Below is a small trained network, with its code and all its weights. Each question gives an input and a class and asks what happens when units are switched off, that is, made to give their printed mean instead of their output.

import numpy as np


def w(rows, s, z=0):
    codes = np.array(rows[::2]) - 128.0
    scale = np.full(codes.shape[1], s)
    scale[-1] = z or s
    return codes * scale


def norm(h):
    return h / np.sqrt((h * h).mean(-1, keepdims=True) + 1e-5)


def f(y):
    return y / 2 * (1 + np.tanh(0.7978845608 * (y + 0.044715 * y**3)))


def log_softmax(a):
    a = a - a.max(-1, keepdims=True)
    return a - np.log(np.exp(a).sum(-1, keepdims=True))


def net(x, mask):
    res = np.array(x, float).reshape(1, 6) / 4 @ E
    u = 0
    for l in range(3):
        y = f(norm(res) @ A[l][:, :-1].T + A[l][:, -1])
        res = res + np.where(mask[u : u + 16], y, B[l][:, -1]) @ B[l][:, :-1]
        u += 16
    return log_softmax(norm(res)[-1] @ U[:, :-1].T + U[:, -1])


A, B = {}, {}
E = w([
[132,124,121,120,42,164,69,170,125,194,221,131],'x0',
[138,122,128,140,92,254,229,189,107,55,128,106],'x1',
[128,124,136,140,213,184,189,92,122,232,166,120],'x2',
[109,120,128,142,31,187,107,35,108,180,21,127],'x3',
[133,125,140,133,151,188,62,36,127,55,185,107],'x4',
[108,127,116,133,206,209,22,208,138,139,46,133],'x5',
],0.0017)
A[0] = w([
[125,120,143,134,38,69,75,163,116,30,56,100,70],'L0N0',
[141,107,115,134,177,204,28,172,136,139,18,128,35],'L0N1',
[149,147,116,102,30,184,61,166,113,214,202,115,16],'L0N2',
[136,147,120,112,185,107,173,77,115,87,38,136,9],'L0N3',
[116,135,109,133,65,176,126,47,137,163,43,124,32],'L0N4',
[131,118,144,97,161,28,25,63,143,184,96,118,19],'L0N5',
[146,116,146,123,78,80,210,216,137,224,20,106,66],'L0N6',
[107,121,128,121,65,168,129,52,131,170,37,93,35],'L0N7',
[146,117,144,123,139,212,68,4,139,51,159,98,7],'L0N8',
[115,111,133,111,95,226,200,167,137,65,113,129,27],'L0N9',
[137,140,130,118,186,111,174,80,121,83,39,116,14],'L0N10',
[140,135,125,115,187,113,174,79,127,82,41,106,21],'L0N11',
[143,95,119,143,28,66,228,8,132,109,147,134,34],'L0N12',
[120,120,144,134,199,187,192,78,115,240,122,94,27],'L0N13',
[111,129,116,117,222,86,136,202,153,74,217,96,70],'L0N14',
[142,119,152,112,95,236,192,159,124,69,110,110,25],'L0N15',
],0.0044,0.0013)
B[0] = w([
[177,107,90,79,141,254,165,38,194,185,148,222,222],'L0N0',
[69,229,199,25,87,130,195,168,94,171,213,45,240],'L0N1',
[44,21,174,217,67,132,152,170,212,98,181,128,214],'L0N2',
[77,61,154,175,70,140,121,161,177,113,161,122,172],'L0N3',
[248,92,190,117,128,82,112,186,69,94,105,192,208],'L0N4',
[133,151,36,254,70,68,200,101,95,213,66,96,233],'L0N5',
[44,158,51,152,228,104,68,96,55,16,199,168,253],'L0N6',
[237,91,178,131,148,90,155,216,72,86,92,193,211],'L0N7',
[35,158,33,134,229,81,97,138,78,47,182,205,203],'L0N8',
[132,152,89,203,110,43,142,79,121,221,90,109,217],'L0N9',
[84,67,150,179,65,141,111,163,176,124,185,120,173],'L0N10',
[89,69,154,182,69,138,98,158,177,136,200,120,174],'L0N11',
[70,219,183,52,116,161,144,202,106,195,155,61,246],'L0N12',
[180,136,85,59,67,219,127,59,195,139,124,213,216],'L0N13',
[199,111,199,122,66,129,153,194,28,110,97,240,237],'L0N14',
[144,149,72,185,101,41,129,93,115,219,67,106,219],'L0N15',
],0.0066,0.0029)
A[1] = w([
[158,114,115,110,135,139,85,128,174,85,84,83,3],'L1N0',
[169,77,92,109,150,164,201,102,105,24,80,3,68],'L1N1',
[187,106,110,62,122,56,52,99,175,115,148,71,48],'L1N2',
[109,127,99,127,174,158,73,84,196,125,94,29,2],'L1N3',
[164,132,114,98,167,146,88,53,165,143,71,79,14],'L1N4',
[144,94,98,144,190,174,99,132,128,136,93,60,63],'L1N5',
[97,129,102,134,133,157,98,117,152,150,124,83,62],'L1N6',
[128,116,155,164,128,131,73,118,193,133,127,81,68],'L1N7',
[182,109,81,106,118,187,58,95,154,115,117,115,69],'L1N8',
[162,143,185,133,132,109,92,34,143,76,126,78,59],'L1N9',
[169,103,95,92,126,145,2,133,122,150,117,66,66],'L1N10',
[111,140,99,117,122,117,127,89,172,131,120,91,55],'L1N11',
[101,95,116,71,173,95,107,173,193,121,27,120,53],'L1N12',
[157,127,144,155,183,146,67,145,183,150,81,112,89],'L1N13',
[190,91,148,122,218,128,113,112,154,155,148,66,77],'L1N14',
[115,98,89,149,141,145,82,100,162,93,78,102,67],'L1N15',
],0.0087,0.00094)
B[1] = w([
[104,167,103,143,92,137,109,150,106,128,122,138,31],'L1N0',
[107,104,99,138,90,174,251,113,51,50,143,82,42],'L1N1',
[162,137,96,74,74,10,88,101,164,132,208,131,15],'L1N2',
[80,146,94,145,132,127,149,102,177,162,158,108,74],'L1N3',
[137,119,139,123,115,130,133,152,123,105,130,146,87],'L1N4',
[138,118,136,142,158,168,115,161,88,157,112,120,22],'L1N5',
[163,123,167,122,118,111,130,155,97,115,113,162,140],'L1N6',
[134,102,137,127,139,122,133,144,119,104,138,137,91],'L1N7',
[136,142,111,118,141,158,124,131,140,141,125,118,95],'L1N8',
[127,172,196,163,85,97,124,17,106,94,179,131,12],'L1N9',
[125,127,109,113,94,129,44,144,97,149,137,135,14],'L1N10',
[173,121,145,120,126,117,129,157,92,115,115,152,138],'L1N11',
[56,104,117,81,150,85,155,187,167,171,39,165,14],'L1N12',
[135,203,153,210,162,180,50,171,155,126,104,120,14],'L1N13',
[111,104,136,148,186,126,162,120,105,176,187,137,16],'L1N14',
[134,148,154,114,111,117,124,160,104,129,126,123,71],'L1N15',
],0.012,0.0011)
A[2] = w([
[118,137,144,113,180,141,92,161,192,79,11,84,69],'L2N0',
[178,125,146,100,177,76,62,111,196,110,137,105,37],'L2N1',
[163,130,136,97,152,122,96,75,94,109,106,73,89],'L2N2',
[176,140,128,132,163,139,102,109,151,92,121,66,82],'L2N3',
[167,91,108,68,153,203,68,39,214,166,145,136,31],'L2N4',
[95,138,67,135,114,135,145,36,191,113,152,11,93],'L2N5',
[34,152,32,134,172,177,70,89,164,127,103,64,60],'L2N6',
[165,90,178,104,174,117,117,86,181,96,127,64,77],'L2N7',
[172,86,103,147,158,101,96,107,140,82,92,95,64],'L2N8',
[105,88,170,48,165,162,117,149,159,55,139,138,139],'L2N9',
[196,188,79,60,182,123,120,133,108,154,88,143,95],'L2N10',
[111,196,190,55,146,155,95,127,137,150,140,1,7],'L2N11',
[187,93,163,119,91,157,172,142,177,161,81,75,133],'L2N12',
[158,165,109,179,110,167,62,172,107,112,150,79,90],'L2N13',
[180,64,101,193,165,134,126,112,147,94,82,169,148],'L2N14',
[78,105,94,78,70,144,11,119,136,118,41,85,50],'L2N15',
],0.0047,0.0017)
B[2] = w([
[6,185,117,181,127,133,254,224,148,97,14,197,35],'L2N0',
[146,144,117,140,133,60,161,138,139,187,246,168,34],'L2N1',
[93,173,102,185,12,131,145,164,129,107,198,188,50],'L2N2',
[69,109,85,164,51,162,228,163,19,138,241,199,32],'L2N3',
[148,139,106,127,110,145,174,84,130,138,111,170,144],'L2N4',
[172,113,150,143,121,111,143,172,69,127,122,182,100],'L2N5',
[167,114,175,121,135,102,133,164,91,92,130,165,120],'L2N6',
[95,161,136,179,79,60,159,96,117,128,230,178,38],'L2N7',
[106,154,115,119,103,132,184,162,73,196,241,140,68],'L2N8',
[128,157,62,218,95,39,160,93,102,198,78,110,194],'L2N9',
[62,47,166,191,67,125,138,146,188,111,182,121,242],'L2N10',
[110,156,150,100,136,133,150,164,106,159,165,94,137],'L2N11',
[46,163,53,151,214,79,97,112,72,44,183,180,234],'L2N12',
[83,88,158,64,129,8,233,50,168,164,173,214,71],'L2N13',
[73,220,188,57,115,127,154,167,115,155,159,63,250],'L2N14',
[82,108,90,133,70,158,137,184,19,169,89,170,32],'L2N15',
],0.0066,0.0016)
U = w([
[163,159,64,210,98,42,159,81,104,228,33,67,139],'0',
[253,94,219,99,122,107,119,209,65,82,77,187,141],'1',
[72,210,190,25,131,162,153,167,131,179,180,21,139],'2',
[169,117,73,83,117,247,152,23,213,130,116,196,133],'3',
[56,8,159,198,79,129,99,161,218,94,181,96,133],'4',
[72,160,59,127,249,82,64,102,75,34,165,158,125],'5',
[141,127,134,114,152,128,106,112,132,123,115,112,3],'6',
],0.0065,0.0057)

Each question gives the input, the list of numbers given to net, and the class t.
The units are the neurons (one row each of A and B). Each row of codes is followed by its name. A weight is (code - 128) times the scale printed after its matrix; where a second scale follows, it is the last column's (A, B and U).
mask holds one flag per neuron, layer by layer. A switched-off neuron (its flag False) gives its mean, the last column of its row in B, instead of its output. The means were averaged over made-up inputs and are rounded, as every weight is.
A unit's drop is (log p(t) with every unit on - log p(t) with that unit switched off) / (log p(t) with every unit on - log p(t) with every unit switched off).
The circuit of an input: a set's keep is (log p(t) with only the set's units on - log p(t) with every unit switched off) / (log p(t) with every unit on - log p(t) with every unit switched off). Starting from the 12 units with the biggest drops (on a tie, the unit counted first), units are removed one at a time, each time the one whose removal leaves the highest keep (on an exact tie, the one counted first), for as long as the keep stays at least 0.8.
units of the circuit, in order: the units of the circuit, biggest drop first
unit that matters most: the unit with the biggest drop
k most important neurons: the k neurons with the biggest drops, biggest first
k most important neurons of layer l: the k neurons of layer l with the biggest drops, biggest first
input [7,-6,3,-8,-3,-5], class 1: unit that matters most -> L0N14
input [4,2,5,-4,3,-4], class 3: 4 most important neurons -> [L0N7; L0N4; L0N1; L0N13]
input [-1,6,6,1,-8,0], class 5: 2 most important neurons -> [L0N6; L0N0]
input [-1,-7,1,-1,6,4], class 0: 2 most important neurons of layer 0 -> [L0N5; L0N6]
input [6,-1,-2,6,-6,3], class 1: 4 most important neurons -> [L0N7; L0N4; L0N8; L2N12]
input [8,-1,-7,-1,-8,7], class 4: 2 most important neurons -> [L0N2; L0N13]
input [-3,5,-4,-3,1,-3], class 0: 2 most important neurons -> [L0N9; L0N15]
input [-3,-3,5,7,-8,-3], class 5: 2 most important neurons -> [L0N6; L0N14]
input [-8,0,5,6,4,2], class 4: 2 most important neurons -> [L0N11; L0N10]
input [-5,7,-8,2,0,3], class 3: 3 most important neurons -> [L0N0; L0N5; L2N9]
input [-3,1,6,7,-8,-5], class 5: 3 most important neurons -> [L0N6; L0N14; L0N0]
input [4,4,2,6,-2,3], class 1: 3 most important neurons -> [L0N7; L0N4; L0N5]
input [6,4,1,-7,-4,-7], class 1: 3 most important neurons -> [L0N14; L0N1; L2N14]
input [-6,6,1,1,2,-6], class 0: 2 most important neurons of layer 2 -> [L2N14; L2N10]
input [3,-7,-2,4,4,-8], class 2: units of the circuit, in order -> [L0N12]
input [8,-6,-1,0,-2,-8], class 2: 3 most important neurons of layer 2 -> [L2N10; L2N11; L2N9]
input [6,-8,1,8,7,8], class 0: 3 most important neurons -> [L0N12; L0N6; L0N5]
input [2,1,-4,0,4,1], class 3: 2 most important neurons -> [L0N0; L0N6]
input [4,-7,3,7,4,-8], class 2: 4 most important neurons -> [L0N12; L0N15; L0N9; L0N14]
input [4,1,6,-2,-1,-3], class 3: units of the circuit, in order -> [L0N13]
input [1,2,-4,3,6,-6], class 2: 2 most important neurons -> [L0N12; L0N6]
input [3,-7,-2,6,8,8], class 2: 2 most important neurons of layer 0 -> [L0N6; L0N15]
input [-8,-4,3,-7,7,6], class 4: units of the circuit, in order -> [L0N11; L0N10]
input [-6,4,-6,5,-7,-3], class 5: 2 most important neurons of layer 0 -> [L0N13; L0N2]
input [-1,-4,-7,8,3,-5], class 1: 3 most important neurons of layer 0 -> [L0N7; L0N4; L0N13]
input [-2,-4,3,-4,1,4], class 0: 2 most important neurons of layer 1 -> [L1N6; L1N11]
input [-1,-1,-7,-2,-4,-2], class 3: units of the circuit, in order -> [L0N0]
input [-4,-5,-8,2,-8,0], class 3: 2 most important neurons of layer 0 -> [L0N0; L0N8]
input [3,1,8,-3,7,8], class 2: 3 most important neurons of layer 0 -> [L0N1; L0N0; L0N6]
input [6,-3,-5,8,4,8], class 1: 3 most important neurons of layer 0 -> [L0N4; L0N7; L0N12]
